Here is a tiny trained network, its code and every weight. The questions are about switching its units off for an input and a class, where a switched-off unit gives its printed mean instead of its output.

import numpy as np


def w(rows, s, z=0):
    codes = np.array(rows[::2]) - 128.0
    scale = np.full(codes.shape[1], s)
    scale[-1] = z or s
    return codes * scale


def f(y):
    return y / 2 * (1 + np.tanh(0.7978845608 * (y + 0.044715 * y**3)))


def log_softmax(a):
    a = a - a.max(-1, keepdims=True)
    return a - np.log(np.exp(a).sum(-1, keepdims=True))


def net(x, mask):
    res = np.array(x, float).reshape(1, 6) / 4 @ E
    y = f(res @ A[0][:, :-1].T + A[0][:, -1])
    res = res + np.where(mask, y, B[0][:, -1]) @ B[0][:, :-1]
    return log_softmax(res[-1] @ U[:, :-1].T + U[:, -1])


A, B = {}, {}
E = w([
[121,125,128,109,125,139,152,125,121,129],'x0',
[109,221,121,131,143,101,162,66,255,183],'x1',
[90,161,222,155,185,57,182,178,110,115],'x2',
[110,204,209,104,160,187,75,18,81,105],'x3',
[40,67,115,230,91,112,146,65,176,19],'x4',
[111,114,132,174,59,25,122,56,43,209],'x5',
],0.0086)
A[0] = w([
[156,68,130,170,111,153,129,128,73,115,98],'n0',
[97,165,166,104,143,163,68,85,102,93,23],'n1',
[92,121,153,157,147,143,113,52,129,58,116],'n2',
[102,92,127,110,139,123,106,137,89,116,53],'n3',
[145,107,139,147,177,146,159,134,106,117,26],'n4',
[65,75,75,167,86,104,177,151,174,75,98],'n5',
[133,126,135,133,100,155,116,173,83,71,65],'n6',
[64,107,116,221,70,68,103,66,60,165,86],'n7',
[126,69,91,136,112,78,161,190,179,129,33],'n8',
[80,102,116,208,99,127,152,86,141,32,2],'n9',
[131,119,145,126,63,104,155,90,68,199,9],'n10',
[108,130,123,124,164,196,130,165,182,8,42],'n11',
[78,164,211,161,159,95,207,165,119,92,26],'n12',
[145,81,138,125,161,129,132,113,108,124,53],'n13',
[133,111,59,143,17,195,83,61,168,90,106],'n14',
[160,115,134,120,130,122,141,132,90,82,65],'n15',
[126,116,133,87,112,114,87,155,86,113,80],'n16',
[93,152,167,122,151,138,98,100,93,101,117],'n17',
[179,151,144,101,187,198,121,187,150,120,100],'n18',
[71,126,200,174,172,56,180,145,129,58,159],'n19',
[97,153,111,159,128,112,184,57,247,149,88],'n20',
[110,162,169,114,136,153,121,57,122,105,86],'n21',
[92,62,123,162,103,150,112,167,53,32,118],'n22',
],0.011,0.0091)
B[0] = w([
[93,181,135,104,117,149,120,114,160,135,174],'n0',
[177,134,107,198,69,177,225,147,133,138,173],'n1',
[178,128,96,136,159,166,154,134,58,163,209],'n2',
[125,168,114,99,79,86,158,99,167,124,136],'n3',
[140,148,139,120,108,134,147,126,190,157,124],'n4',
[172,132,99,135,164,156,109,135,82,162,230],'n5',
[120,171,143,128,114,95,124,153,171,127,157],'n6',
[99,90,123,156,185,102,169,127,208,94,254],'n7',
[183,135,111,202,57,229,251,125,104,108,187],'n8',
[193,159,98,92,165,29,152,126,97,215,202],'n9',
[135,96,109,129,184,93,141,83,191,113,172],'n10',
[89,81,133,171,183,85,159,20,207,135,207],'n11',
[152,103,145,99,59,106,112,153,200,162,189],'n12',
[141,169,128,105,99,103,171,117,192,144,123],'n13',
[131,74,212,80,82,129,76,182,152,150,226],'n14',
[114,173,127,130,97,100,142,139,191,154,136],'n15',
[131,165,87,116,113,85,125,130,148,151,148],'n16',
[134,119,92,148,106,163,141,157,123,145,180],'n17',
[124,103,105,131,161,72,120,117,140,136,209],'n18',
[116,79,160,83,110,159,63,160,128,134,246],'n19',
[63,218,109,98,109,122,93,136,126,77,241],'n20',
[147,123,81,169,109,168,161,175,144,138,192],'n21',
[87,204,96,104,130,153,89,132,136,96,231],'n22',
],0.012)
U = w([
[114,119,106,155,177,107,154,90,174,110,94],'0',
[100,255,100,115,111,127,125,137,147,116,95],'1',
[168,154,98,179,97,168,183,147,114,122,111],'2',
[114,147,115,128,144,150,115,140,114,120,251],'3',
[194,175,99,101,173,107,134,131,92,177,118],'4',
[143,109,150,93,84,136,101,151,157,145,92],'5',
[80,125,154,137,171,148,95,112,16,52,156],'6',
[113,151,172,141,108,127,149,82,58,64,98],'7',
],0.014,0.026)

Each question gives the input, the list of numbers given to net, and the class t.
The units are the neurons (one row each of A and B). Each row of codes is followed by its name. A weight is (code - 128) times the scale printed after its matrix; where a second scale follows, it is the last column's (A, B and U).
mask holds one flag per neuron, in row order. A switched-off neuron (its flag False) gives its mean, the last column of its row in B, instead of its output. The means were averaged over made-up inputs and are rounded, as every weight is.
A unit's drop is (log p(t) with every unit on - log p(t) with that unit switched off) / (log p(t) with every unit on - log p(t) with every unit switched off).
The circuit of an input: a set's keep is (log p(t) with only the set's units on - log p(t) with every unit switched off) / (log p(t) with every unit on - log p(t) with every unit switched off). Starting from the 12 units with the biggest drops (on a tie, the unit counted first), units are removed one at a time, each time the one whose removal leaves the highest keep (on an exact tie, the one counted first), for as long as the keep stays at least 0.8.
circuit, biggest first: the units of the circuit, biggest drop first
unit that matters most: the unit with the biggest drop
top k neurons: the k neurons with the biggest drops, biggest first
drop when u is switched off: that unit's drop, to one decimal
input [5,7,8,8,-5,-6], class 2: unit that matters most	n1
input [-3,2,3,-6,7,-5], class 4: top 2 neurons	n9; n5
input [-4,1,1,4,4,-3], class 2: top 3 neurons	n2; n1; n21
input [-4,-7,7,-4,0,6], class 1: top 4 neurons	n22; n14; n0; n11
input [4,4,-8,-5,-2,-7], class 5: top 2 neurons	n14; n7
input [-3,-2,-7,3,-3,-7], class 0: top 3 neurons	n11; n18; n19
input [1,6,7,-3,-5,6], class 5: top 4 neurons	n12; n11; n22; n19
input [4,-2,5,-8,-4,-8], class 0: top 2 neurons	n11; n18
input [-5,-4,-6,0,2,-4], class 5: top 2 neurons	n14; n20
input [2,3,8,-6,4,-5], class 5: top 2 neurons	n19; n12
input [-4,-6,8,-3,4,5], class 5: top 3 neurons	n19; n12; n20
input [8,2,-5,8,-6,6], class 2: circuit, biggest first	n1; n21
input [-1,0,7,1,7,1], class 4: drop when n21 is switched off	0.0
input [-2,-1,-1,2,3,6], class 0: unit that matters most	n7
input [-3,2,3,-7,6,2], class 2: drop when n8 is switched off	2.8
input [6,-7,6,-3,6,-8], class 0: drop when n20 is switched off	0.5
